Here is a tiny trained network, its code and every weight. The questions are about switching its units off for an input and a target symbol, where a switched-off unit gives its printed mean instead of its output.

import numpy as np


def w(rows, s, z=0):
    codes = np.array(rows[::2]) - 128.0
    scale = np.full(codes.shape[1], s)
    scale[-1] = z or s
    return codes * scale


def norm(h):
    return h / np.sqrt((h * h).mean(-1, keepdims=True) + 1e-5)


def f(y):
    return y / 2 * (1 + np.tanh(0.7978845608 * (y + 0.044715 * y**3)))


def softmax(a):
    e = np.exp(a - a.max(-1, keepdims=True))
    return e / e.sum(-1, keepdims=True)


def log_softmax(a):
    a = a - a.max(-1, keepdims=True)
    return a - np.log(np.exp(a).sum(-1, keepdims=True))


def net(x, mask):
    ids = ['ΘΛΞΠΨΩαγεημσφ'.index(c) for c in x.split()]
    T = len(ids)
    res = E[ids] + P[:T]
    q, k, v = (norm(res) @ M[0].T for M in (Q, K, V))
    z = softmax(np.where(np.tri(T) > 0, q @ k.T / 4**0.5, -1e9)) @ v
    res = res + np.where(mask[0], z, O[0][:, -1]) @ O[0][:, :-1]
    y = f(norm(res) @ A[0][:, :-1].T + A[0][:, -1])
    res = res + np.where(mask[1:13], y, B[0][:, -1]) @ B[0][:, :-1]
    return log_softmax(norm(res)[-1] @ U[:, :-1].T + U[:, -1])


Q, K, V, O, A, B = {}, {}, {}, {}, {}, {}
E = w([
[183,153,162,138],'Θ',
[99,104,104,88],'Λ',
[185,163,165,135],'Ξ',
[85,140,175,166],'Π',
[126,125,180,99],'Ψ',
[169,83,132,129],'Ω',
[219,163,146,115],'α',
[56,98,120,123],'γ',
[106,6,27,231],'ε',
[98,203,101,136],'η',
[101,114,132,121],'μ',
[160,144,158,138],'σ',
[48,176,146,77],'φ',
],0.022)
P = w([
[73,163,104,252],'0',
[101,134,30,128],'1',
[90,138,57,174],'2',
[90,143,65,149],'3',
[103,142,51,128],'4',
[116,149,45,124],'5',
[101,143,60,140],'6',
[115,149,48,118],'7',
[88,160,83,169],'8',
[81,157,81,168],'9',
[55,149,106,193],'10',
],0.0042)
Q[0] = w([
[202,186,72,254],'head 1',
[120,194,177,88],'head 1',
[101,127,69,188],'head 1',
[79,125,120,45],'head 1',
],0.01)
K[0] = w([
[62,190,78,122],'head 1',
[54,223,255,2],'head 1',
[97,149,68,207],'head 1',
[47,145,118,105],'head 1',
],0.0078)
V[0] = w([
[190,57,46,247],'head 1',
[57,64,254,93],'head 1',
[201,17,198,82],'head 1',
[111,159,243,3],'head 1',
],0.0081)
O[0] = w([
[145,126,67,100,9],'head 1',
[175,72,123,172,254],'head 1',
[227,44,147,174,108],'head 1',
[95,153,119,244,253],'head 1',
],0.011,0.0024)
A[0] = w([
[188,192,225,174,81],'neuron 1',
[109,167,100,98,132],'neuron 2',
[215,86,90,165,251],'neuron 3',
[157,171,170,10,83],'neuron 4',
[64,42,115,81,254],'neuron 5',
[90,160,114,148,137],'neuron 6',
[153,94,164,215,70],'neuron 7',
[64,165,152,156,209],'neuron 8',
[132,109,33,205,185],'neuron 9',
[113,183,86,109,133],'neuron 10',
[91,172,187,88,145],'neuron 11',
[115,103,245,156,95],'neuron 12',
],0.011,0.0048)
B[0] = w([
[116,112,103,173,254],'neuron 1',
[104,124,117,189,149],'neuron 2',
[87,83,241,41,218],'neuron 3',
[102,92,178,196,160],'neuron 4',
[255,165,144,173,205],'neuron 5',
[113,102,180,66,162],'neuron 6',
[64,92,102,187,203],'neuron 7',
[130,72,146,90,236],'neuron 8',
[20,29,142,169,185],'neuron 9',
[45,112,61,142,155],'neuron 10',
[131,176,75,66,173],'neuron 11',
[108,132,181,144,193],'neuron 12',
],0.0077,0.0073)
U = w([
[192,127,224,169,51],'Θ',
[188,151,34,151,95],'Λ',
[230,239,140,208,68],'Ξ',
[82,121,206,95,93],'Π',
[136,26,148,234,170],'Ψ',
[195,100,205,88,254],'Ω',
[220,191,225,114,51],'α',
[96,18,7,138,93],'γ',
[166,119,129,159,62],'ε',
[68,165,95,91,205],'η',
[220,161,104,121,116],'μ',
[49,182,5,246,5],'σ',
[88,142,183,78,57],'φ',
],0.011,0.0069)

Each question gives the input, a string of symbols that net reads in full, and the target symbol t.
The units are the heads (4 rows each of Q, K, V and O) and the neurons (one row each of A and B). Each row of codes is followed by its name. A weight is (code - 128) times the scale printed after its matrix; where a second scale follows, it is the last column's (O, A, B and U).
mask holds one flag per unit, heads first, then neurons. A switched-off unit (its flag False) gives its mean, the last column of its rows in O or B, instead of its output. The means were averaged over made-up inputs and are rounded, as every weight is.
A unit's drop is (log p(t) with every unit on - log p(t) with that unit switched off) / (log p(t) with every unit on - log p(t) with every unit switched off).
The circuit of an input: a set's keep is (log p(t) with only the set's units on - log p(t) with every unit switched off) / (log p(t) with every unit on - log p(t) with every unit switched off). Starting from the 12 units with the biggest drops (on a tie, the unit counted first), units are removed one at a time, each time the one whose removal leaves the highest keep (on an exact tie, the one counted first), for as long as the keep stays at least 0.8.
units of the circuit, in order: the units of the circuit, biggest drop first
most important unit: the unit with the biggest drop
top k neurons: the k neurons with the biggest drops, biggest first
drop of u: that unit's drop, to one decimal
input σ γ Ξ Ξ, target Ξ: units of the circuit, in order	head 1; neuron 9; neuron 1; neuron 3
input Ω σ ε μ ε Π, target Ω: units of the circuit, in order	head 1; neuron 5
input σ ε σ Ψ Ξ γ, target Λ: units of the circuit, in order	head 1; neuron 5; neuron 3; neuron 9
input Ξ Ξ Ξ Π σ, target σ: top 3 neurons	neuron 3; neuron 1; neuron 5
input Θ Π σ Ξ Ξ σ η γ, target η: top 3 neurons	neuron 1; neuron 7; neuron 6
input γ Π σ Ψ σ Ψ γ Λ, target Ψ: most important unit	neuron 9
input σ σ μ σ σ Λ, target Λ: units of the circuit, in order	neuron 5; head 1; neuron 3
input Π Λ η γ Ξ, target η: units of the circuit, in order	head 1; neuron 5
input Ψ α Λ Λ Ω γ Ω γ, target Ω: units of the circuit, in order	head 1; neuron 5; neuron 7
input σ σ α φ σ η σ η Ξ, target η: units of the circuit, in order	head 1; neuron 11
input η Λ μ, target η: top 2 neurons	neuron 3; neuron 10
input σ Θ σ σ, target σ: top 3 neurons	neuron 5; neuron 1; neuron 3
input γ φ Ψ γ σ φ, target Ψ: top 2 neurons	neuron 3; neuron 8
input Π σ γ, target γ: top 4 neurons	neuron 3; neuron 5; neuron 4; neuron 12
input Θ Ω σ, target Ω: top 4 neurons	neuron 3; neuron 7; neuron 9; neuron 12
input μ ε Π σ Ξ Θ Ω Ω η η Π, target η: top 2 neurons	neuron 11; neuron 3
input φ Ψ Π Ξ Π σ σ α, target Ψ: top 3 neurons	neuron 1; neuron 5; neuron 7
input α Ψ α, target Ψ: top neuron	neuron 7
input σ γ η μ, target η: top 2 neurons	neuron 10; neuron 3
input α Ξ Π Π σ η σ Λ Ξ σ, target η: drop of neuron 11	0.1
input Π σ Π, target Π: drop of neuron 6	0.1
input η Λ φ Π γ, target η: drop of neuron 10	0.0
